Below are the code and all the weights of a small trained network. Each question names an input and a class and asks about switching units off, where a switched-off unit gives its printed mean instead of its output.

import numpy as np


def w(rows, s, z=0):
    codes = np.array(rows[::2]) - 128.0
    scale = np.full(codes.shape[1], s)
    scale[-1] = z or s
    return codes * scale


def f(y):
    return np.maximum(y, 0)


def log_softmax(a):
    a = a - a.max(-1, keepdims=True)
    return a - np.log(np.exp(a).sum(-1, keepdims=True))


def net(x, mask):
    res = np.array(x, float).reshape(1, 4) / 4 @ E
    y = f(res @ A[0][:, :-1].T + A[0][:, -1])
    res = res + np.where(mask, y, B[0][:, -1]) @ B[0][:, :-1]
    return log_softmax(res[-1] @ U[:, :-1].T + U[:, -1])


A, B = {}, {}
E = w([
[128,139,139,116,129,108,137,163,113,115],'x0',
[146,83,88,231,130,64,98,185,140,150],'x1',
[149,85,62,127,126,103,250,61,38,189],'x2',
[98,54,174,73,151,158,188,162,176,200],'x3',
],0.011)
A[0] = w([
[140,104,119,180,171,104,111,171,160,159,17],'neuron 1',
[146,71,86,85,140,94,193,140,83,151,27],'neuron 2',
[204,57,28,162,241,42,114,204,101,115,116],'neuron 3',
[198,138,56,125,89,116,161,111,97,55,141],'neuron 4',
[181,101,67,145,204,114,196,112,66,120,3],'neuron 5',
[110,1,181,93,160,118,203,170,162,208,164],'neuron 6',
[90,187,148,54,100,126,184,95,110,87,39],'neuron 7',
[104,128,89,138,86,128,214,83,135,183,85],'neuron 8',
],0.0099,0.0062)
B[0] = w([
[179,70,166,66,178,232,135,62,136,198,160],'neuron 1',
[63,128,134,123,217,115,67,212,230,137,186],'neuron 2',
[139,98,202,97,195,133,112,1,96,200,219],'neuron 3',
[119,133,160,169,34,36,83,109,191,132,186],'neuron 4',
[112,144,162,101,119,164,59,142,196,120,186],'neuron 5',
[131,212,223,187,40,107,115,120,61,135,249],'neuron 6',
[138,97,147,111,230,131,81,33,83,195,176],'neuron 7',
[132,67,108,96,123,102,31,132,118,121,192],'neuron 8',
],0.0093,0.014)
U = w([
[125,111,129,56,181,182,158,67,150,169,55],'0',
[119,158,121,184,91,96,126,135,127,134,170],'1',
[89,89,128,107,183,155,72,221,255,130,12],'2',
[106,110,118,136,128,142,130,124,137,145,251],'3',
[99,77,85,172,101,90,176,137,67,136,175],'4',
[193,81,24,174,126,129,245,253,55,153,1],'5',
],0.012,0.0076)

Each question gives the input, the list of numbers given to net, and the class t.
The units are the neurons (one row each of A and B). Each row of codes is followed by its name. A weight is (code - 128) times the scale printed after its matrix; where a second scale follows, it is the last column's (A, B and U).
mask holds one flag per neuron, in row order. A switched-off neuron (its flag False) gives its mean, the last column of its row in B, instead of its output. The means were averaged over made-up inputs and are rounded, as every weight is.
A unit's drop is (log p(t) with every unit on - log p(t) with that unit switched off) / (log p(t) with every unit on - log p(t) with every unit switched off).
The circuit of an input: a set's keep is (log p(t) with only the set's units on - log p(t) with every unit switched off) / (log p(t) with every unit on - log p(t) with every unit switched off). Starting from all 8 units, units are removed one at a time, each time the one whose removal leaves the highest keep (on an exact tie, the one counted first), for as long as the keep stays at least 0.8.
circuit, biggest first: the units of the circuit, biggest drop first
most important unit: the unit with the biggest drop
top k neurons: the k neurons with the biggest drops, biggest first
drop of u: that unit's drop, to one decimal
input [-3,-5,6,6], class 1: top 3 neurons	(neuron 6; neuron 3; neuron 1)
input [1,-2,2,0], class 4: circuit, biggest first	(neuron 3; neuron 5; neuron 2)
input [-7,7,0,4], class 0: top neuron	(neuron 1)
input [8,8,8,0], class 0: top 2 neurons	(neuron 3; neuron 1)
input [-6,0,6,1], class 2: circuit, biggest first	(neuron 2; neuron 5)
input [-8,5,8,7], class 2: top 2 neurons	(neuron 2; neuron 5)
input [4,-5,0,8], class 1: top 2 neurons	(neuron 6; neuron 3)
input [3,-5,-7,7], class 1: circuit, biggest first	(neuron 6; neuron 2)
input [-3,8,-6,3], class 0: circuit, biggest first	(neuron 1; neuron 3)
input [8,5,-3,-6], class 3: top 3 neurons	(neuron 6; neuron 3; neuron 1)
input [6,5,-4,-5], class 3: circuit, biggest first	(neuron 6; neuron 3; neuron 2)
input [-8,-3,5,7], class 3: circuit, biggest first	(neuron 6; neuron 2)
input [4,-1,4,-3], class 2: top 2 neurons	(neuron 6; neuron 5)
input [1,-1,8,-3], class 2: most important unit	neuron 2
input [2,1,6,-3], class 2: circuit, biggest first	(neuron 2; neuron 5)
input [1,8,7,0], class 0: top 2 neurons	(neuron 3; neuron 1)
input [5,-8,-7,-4], class 0: top 3 neurons	(neuron 7; neuron 2; neuron 6)
input [1,7,3,3], class 0: top 2 neurons	(neuron 3; neuron 1)
input [-4,7,4,-6], class 0: top 2 neurons	(neuron 3; neuron 6)
input [2,0,2,6], class 1: most important unit	neuron 6
input [-6,6,-2,0], class 0: drop of neuron 8	0.0
input [3,2,1,1], class 4: drop of neuron 1	0.2
input [6,4,7,6], class 2: drop of neuron 2	2.1
input [-8,5,-6,7], class 3: drop of neuron 6	0.4
